Here is a tiny trained network, its code and every weight. The questions are about switching its units off for an input and a class, where a switched-off unit gives its printed mean instead of its output.

import numpy as np


def w(rows, s, z=0):
    codes = np.array(rows[::2]) - 128.0
    scale = np.full(codes.shape[1], s)
    scale[-1] = z or s
    return codes * scale


def norm(h):
    return h / np.sqrt((h * h).mean(-1, keepdims=True) + 1e-5)


def f(y):
    return y / 2 * (1 + np.tanh(0.7978845608 * (y + 0.044715 * y**3)))


def log_softmax(a):
    a = a - a.max(-1, keepdims=True)
    return a - np.log(np.exp(a).sum(-1, keepdims=True))


def net(x, mask):
    res = np.array(x, float).reshape(1, 7) / 4 @ E
    u = 0
    for l in range(2):
        y = f(norm(res) @ A[l][:, :-1].T + A[l][:, -1])
        res = res + np.where(mask[u : u + 6], y, B[l][:, -1]) @ B[l][:, :-1]
        u += 6
    return log_softmax(norm(res)[-1] @ U[:, :-1].T + U[:, -1])


A, B = {}, {}
E = w([
[105,141,253,150],'x0',
[115,131,132,154],'x1',
[119,127,129,134],'x2',
[195,210,141,205],'x3',
[233,54,122,172],'x4',
[138,125,125,93],'x5',
[120,126,130,147],'x6',
],0.0067)
A[0] = w([
[138,77,54,160,52],'0.n0',
[127,136,32,118,215],'0.n1',
[178,173,132,136,253],'0.n2',
[106,185,10,125,98],'0.n3',
[130,160,60,138,130],'0.n4',
[152,224,98,96,115],'0.n5',
],0.012,0.0038)
B[0] = w([
[145,157,93,34,182],'0.n0',
[115,101,61,133,255],'0.n1',
[45,133,151,173,222],'0.n2',
[153,104,175,251,238],'0.n3',
[194,57,111,164,181],'0.n4',
[146,140,138,195,185],'0.n5',
],0.018,0.0052)
A[1] = w([
[90,7,217,105,211],'1.n0',
[161,33,173,226,195],'1.n1',
[25,137,28,197,4],'1.n2',
[181,240,180,189,114],'1.n3',
[101,52,44,171,67],'1.n4',
[26,167,196,115,183],'1.n5',
],0.013,0.003)
B[1] = w([
[180,200,132,224,199],'1.n0',
[152,212,133,71,251],'1.n1',
[89,209,129,105,183],'1.n2',
[123,4,109,136,177],'1.n3',
[60,131,140,84,202],'1.n4',
[176,58,144,71,209],'1.n5',
],0.017,0.012)
U = w([
[49,251,72,127,184],'0',
[159,229,159,233,252],'1',
[231,111,229,135,108],'2',
[83,20,206,154,2],'3',
[107,114,28,75,18],'4',
],0.013,0.0034)

Each question gives the input, the list of numbers given to net, and the class t.
The units are the neurons (one row each of A and B). Each row of codes is followed by its name. A weight is (code - 128) times the scale printed after its matrix; where a second scale follows, it is the last column's (A, B and U).
mask holds one flag per neuron, layer by layer. A switched-off neuron (its flag False) gives its mean, the last column of its row in B, instead of its output. The means were averaged over made-up inputs and are rounded, as every weight is.
A unit's drop is (log p(t) with every unit on - log p(t) with that unit switched off) / (log p(t) with every unit on - log p(t) with every unit switched off).
The circuit of an input: a set's keep is (log p(t) with only the set's units on - log p(t) with every unit switched off) / (log p(t) with every unit on - log p(t) with every unit switched off). Starting from all 12 units, units are removed one at a time, each time the one whose removal leaves the highest keep (on an exact tie, the one counted first), for as long as the keep stays at least 0.8.
units of the circuit, in order: the units of the circuit, biggest drop first
unit that matters most: the unit with the biggest drop
k most important neurons: the k neurons with the biggest drops, biggest first
k most important neurons of layer l: the k neurons of layer l with the biggest drops, biggest first
input [5,0,3,-7,1,5,5], class 1: unit that matters most -> 1.n0
input [1,1,7,-2,-7,-7,2], class 2: units of the circuit, in order -> (1.n5; 0.n1)
input [1,1,3,-2,-5,2,3], class 2: units of the circuit, in order -> (0.n1; 1.n5)
input [7,1,5,3,-5,2,-3], class 3: units of the circuit, in order -> (1.n1; 0.n3)
input [2,1,-5,-3,-7,1,-8], class 2: 2 most important neurons -> (0.n1; 1.n5)
input [0,-4,-7,1,8,3,6], class 0: units of the circuit, in order -> (1.n5; 0.n3)
input [3,6,-3,-4,-1,-4,0], class 2: 4 most important neurons -> (0.n1; 1.n5; 0.n4; 0.n3)
input [6,-1,-7,-1,-5,-2,-2], class 2: 2 most important neurons of layer 1 -> (1.n4; 1.n5)
input [1,6,-5,7,8,3,7], class 2: 4 most important neurons -> (0.n1; 1.n3; 1.n1; 0.n3)
input [4,8,8,-5,-2,2,8], class 2: 3 most important neurons -> (1.n5; 0.n1; 0.n4)
input [-6,7,-4,0,8,5,3], class 4: 3 most important neurons -> (0.n0; 1.n1; 1.n0)
input [-4,2,8,-2,6,-8,-1], class 4: 2 most important neurons -> (0.n0; 1.n1)
input [-5,0,-5,1,7,-2,-4], class 0: 3 most important neurons of layer 1 -> (1.n5; 1.n3; 1.n4)
input [4,-7,-2,-2,-4,-6,2], class 2: units of the circuit, in order -> (1.n5)
input [1,-6,-8,0,-4,-6,-6], class 2: units of the circuit, in order -> (0.n1; 1.n5)
input [-7,-6,-7,2,-7,3,1], class 1: 2 most important neurons -> (0.n3; 0.n5)
input [0,-8,-2,8,8,-8,-2], class 0: 2 most important neurons -> (0.n2; 1.n1)
input [-8,-8,8,7,2,-1,8], class 0: 2 most important neurons -> (0.n1; 1.n0)
input [8,7,6,-2,-8,-2,-4], class 2: 2 most important neurons -> (1.n5; 1.n4)
input [7,2,-2,8,-2,0,2], class 3: units of the circuit, in order -> (1.n3)
input [-7,-2,-8,1,-4,2,-3], class 1: 3 most important neurons -> (0.n3; 0.n4; 0.n5)
